X =
array([[-0.01, -0.19, -0.13, -0.03, -0.04, -0.02, -0.08],
       [-0.07, -0.12,  0.01,  0.00, -0.03, -0.02, -0.10],
       [-0.12, -0.18,  0.05,  0.06, -0.05, -0.04, -0.11],
       [-0.03, -0.08,  0.09,  0.02,  0.00, -0.14, -0.07],
       [ 0.00, -0.06, -0.03, -0.05, -0.01, -0.04, -0.08],
       [-0.04, -0.11, -0.01, -0.02, -0.03, -0.02, -0.09],
       [-0.03,  0.09,  0.19,  0.01,  0.03, -0.14, -0.08],
       [-0.04, -0.20, -0.03,  0.03, -0.04, -0.06, -0.08],
       [-0.03, -0.18, -0.11, -0.03, -0.05,  0.00, -0.09]])
Rows and columns are counted from 1.
row 1 col 1 -> -0.01
row 2 col 1 -> -0.07
row 4 col 4 -> 0.02
row 6 col 1 -> -0.04
row 3 col 2 -> -0.18
row 2 col 5 -> -0.03
row 2 col 2 -> -0.12
row 1 col 5 -> -0.04
row 3 col 5 -> -0.05
row 5 col 2 -> -0.06
row 5 col 6 -> -0.04
row 1 col 2 -> -0.19
row 5 col 5 -> -0.01
row 7 col 5 -> 0.03
row 6 col 5 -> -0.03
row 1 col 3 -> -0.13
row 6 col 2 -> -0.11
row 9 col 7 -> -0.09
row 2 col 6 -> -0.02
row 4 col 6 -> -0.14
row 4 col 2 -> -0.08
row 4 col 3 -> 0.09
row 3 col 6 -> -0.04
row 7 col 7 -> -0.08
row 4 col 7 -> -0.07
row 1 col 7 -> -0.08
row 9 col 4 -> -0.03
row 5 col 3 -> -0.03
row 6 col 6 -> -0.02
row 8 col 7 -> -0.08
row 8 col 2 -> -0.20
row 3 col 3 -> 0.05
row 3 col 1 -> -0.12

x =
[[3 3 5 3 4 5]
 [5 5 3 5 3 3]
 [8 8 3 8 3 3]
 [3 3 4 3 4 4]
 [2 2 6 3 5 5]
 [8 8 1 8 1 1]]
Rows and columns are counted from 1.
row 1 col 1	3
row 1 col 6	5
row 2 col 4	5
row 5 col 6	5
row 6 col 4	8
row 4 col 3	4
row 5 col 5	5
row 4 col 1	3
row 2 col 3	3
row 4 col 6	4
row 2 col 2	5
row 1 col 2	3
row 5 col 3	6

M =
[[ -9.7  -0.1  19.2 -14.2 -15.7  -6.3  -1.4 -12.1 -12.8   0.4  24.3   2.6
   13.0  -8.1   8.9]
 [ 11.4   3.8  21.9  -8.8 -11.2   4.0  -1.1 -27.5 -27.5  -1.6   0.9  10.2
    1.0   7.7  -4.3]
 [ -4.7   6.5  40.3   1.8  42.1 -20.9   9.7   8.3  28.0   3.2  -5.2 -13.5
   -2.7  10.6 -25.2]
 [-19.7 -14.7  -1.7   3.3 -29.5   8.5  -8.7 -18.7 -26.1   3.9  -5.1  14.3
    5.6   1.1  36.6]
 [-12.9 -10.2 -15.1 -19.6 -17.2  -7.7  -3.9 -20.6  49.5  -6.0  10.3   5.3
    6.8  -7.7   9.8]
 [-11.5   2.0  11.2 -10.3 -15.8   0.3   6.8  -6.9 -19.1   2.9  -0.3  -2.8
   -9.2  18.9  -9.6]
 [-29.1  -2.3   5.0   6.4 -34.4   2.5  -7.1  31.6   7.5  -0.2  -5.5   6.3
    1.8  12.1 -14.9]]
Indices start at 1.
(1, 1) => -9.7
(2, 13) => 1.0
(5, 6) => -7.7
(7, 5) => -34.4
(6, 7) => 6.8
(1, 9) => -12.8
(7, 13) => 1.8
(5, 2) => -10.2
(7, 10) => -0.2
(6, 3) => 11.2
(7, 6) => 2.5
(4, 14) => 1.1
(7, 4) => 6.4
(1, 8) => -12.1
(7, 9) => 7.5
(3, 6) => -20.9
(6, 8) => -6.9
(3, 14) => 10.6
(7, 1) => -29.1
(2, 15) => -4.3
(5, 12) => 5.3
(2, 6) => 4.0
(4, 8) => -18.7
(1, 2) => -0.1
(6, 9) => -19.1
(1, 10) => 0.4
(1, 3) => 19.2
(7, 2) => -2.3
(5, 7) => -3.9
(5, 10) => -6.0
(1, 4) => -14.2
(2, 4) => -8.8
(7, 15) => -14.9

arr =
[[5 5 5 4 5 3 3 4 4 5 4 4]
 [5 4 4 4 4 5 5 4 4 4 4 5]
 [4 4 4 4 4 4 4 4 4 4 4 4]
 [7 3 4 1 2 7 9 3 4 4 6 6]
 [7 3 4 2 3 7 8 4 4 4 5 5]]
Indices start at 1.
(1, 1) => 5
(4, 10) => 4
(4, 5) => 2
(5, 8) => 4
(5, 2) => 3
(5, 12) => 5
(4, 9) => 4
(3, 10) => 4
(2, 7) => 5
(4, 3) => 4
(5, 3) => 4
(3, 4) => 4
(5, 10) => 4
(4, 8) => 3
(5, 9) => 4
(2, 8) => 4
(1, 11) => 4

B =
[[ 39.5 -38.8 -39.4  -1.4  -4.4 -24.7  14.5]
 [ 46.8  33.1  31.2  26.9 -41.5  19.4  17.4]
 [ -5.0  10.9  10.1  56.5  32.4 -24.8  31.4]
 [-26.6 -37.6 -35.6  21.6  56.0 -50.6  21.1]
 [ 17.1  23.9  22.5  62.8  12.9 -12.7  37.4]
 [-18.4 -30.7 -29.6  31.6  55.4 -50.1  26.4]
 [ 27.0  38.2  36.1  38.4 -28.8  15.5  17.4]
 [-34.3 -40.3 -37.9  15.3  55.4 -49.9  14.9]
 [-52.0 -15.7 -18.0 -61.1 -11.0   0.9 -62.0]
 [-32.9  34.6  32.0   2.2 -24.5  18.3 -29.9]
 [  8.3 -62.6 -62.3  -8.9  32.4 -46.3   8.0]
 [-40.3 -12.9 -17.0 -35.7 -16.4 -14.6 -54.0]
 [  8.7 -49.5 -48.5  23.1  51.5 -54.8  32.4]
 [  4.5 -34.0 -33.5  36.5  53.5 -52.0  36.8]
 [  2.9 -51.2 -52.5 -29.3   6.9 -25.3 -14.4]]
Indices start at 1.
(1, 1) => 39.5
(13, 4) => 23.1
(3, 5) => 32.4
(9, 6) => 0.9
(7, 7) => 17.4
(4, 3) => -35.6
(3, 1) => -5.0
(10, 7) => -29.9
(3, 4) => 56.5
(6, 1) => -18.4
(4, 5) => 56.0
(5, 4) => 62.8
(4, 1) => -26.6
(11, 1) => 8.3
(9, 1) => -52.0
(2, 1) => 46.8
(12, 7) => -54.0
(8, 4) => 15.3
(3, 2) => 10.9
(7, 6) => 15.5
(2, 7) => 17.4
(4, 4) => 21.6
(8, 6) => -49.9
(7, 4) => 38.4
(7, 5) => -28.8
(15, 3) => -52.5
(2, 4) => 26.9
(5, 2) => 23.9
(12, 3) => -17.0
(8, 1) => -34.3
(11, 5) => 32.4
(12, 2) => -12.9
(10, 4) => 2.2
(1, 3) => -39.4
(6, 2) => -30.7
(7, 2) => 38.2
(11, 3) => -62.3

data =
[[62.0  1.6 55.6 60.5 62.0]
 [62.7 55.5  3.1 56.1 62.7]
 [-0.1 55.9 62.9 62.0 -0.1]
 [57.8  2.8 -3.4 57.1 57.8]
 [-1.3  2.0 -1.9 -1.2 -1.3]
 [60.7 -2.6 -0.9 -0.3 60.7]
 [ 2.3 60.2  2.1  2.0  2.3]
 [ 0.8 61.6 -0.1 56.1  0.8]
 [56.1 -1.9 61.5 62.9 56.1]
 [-0.5 56.8 -2.1 61.7 -0.5]
 [60.7 -2.7 60.9 61.9 60.7]
 [58.1 -3.0  1.4 62.8 58.1]]
Rows and columns are counted from 1.
(1, 1): 62.0
(3, 3): 62.9
(4, 3): -3.4
(2, 3): 3.1
(1, 3): 55.6
(6, 2): -2.6
(8, 1): 0.8
(12, 5): 58.1
(7, 1): 2.3
(5, 5): -1.3
(2, 5): 62.7
(7, 3): 2.1
(10, 3): -2.1
(6, 3): -0.9
(7, 5): 2.3
(12, 1): 58.1
(6, 4): -0.3
(11, 2): -2.7
(11, 4): 61.9
(11, 5): 60.7
(11, 1): 60.7
(9, 4): 62.9
(10, 1): -0.5
(8, 5): 0.8
(1, 5): 62.0
(5, 4): -1.2
(2, 2): 55.5
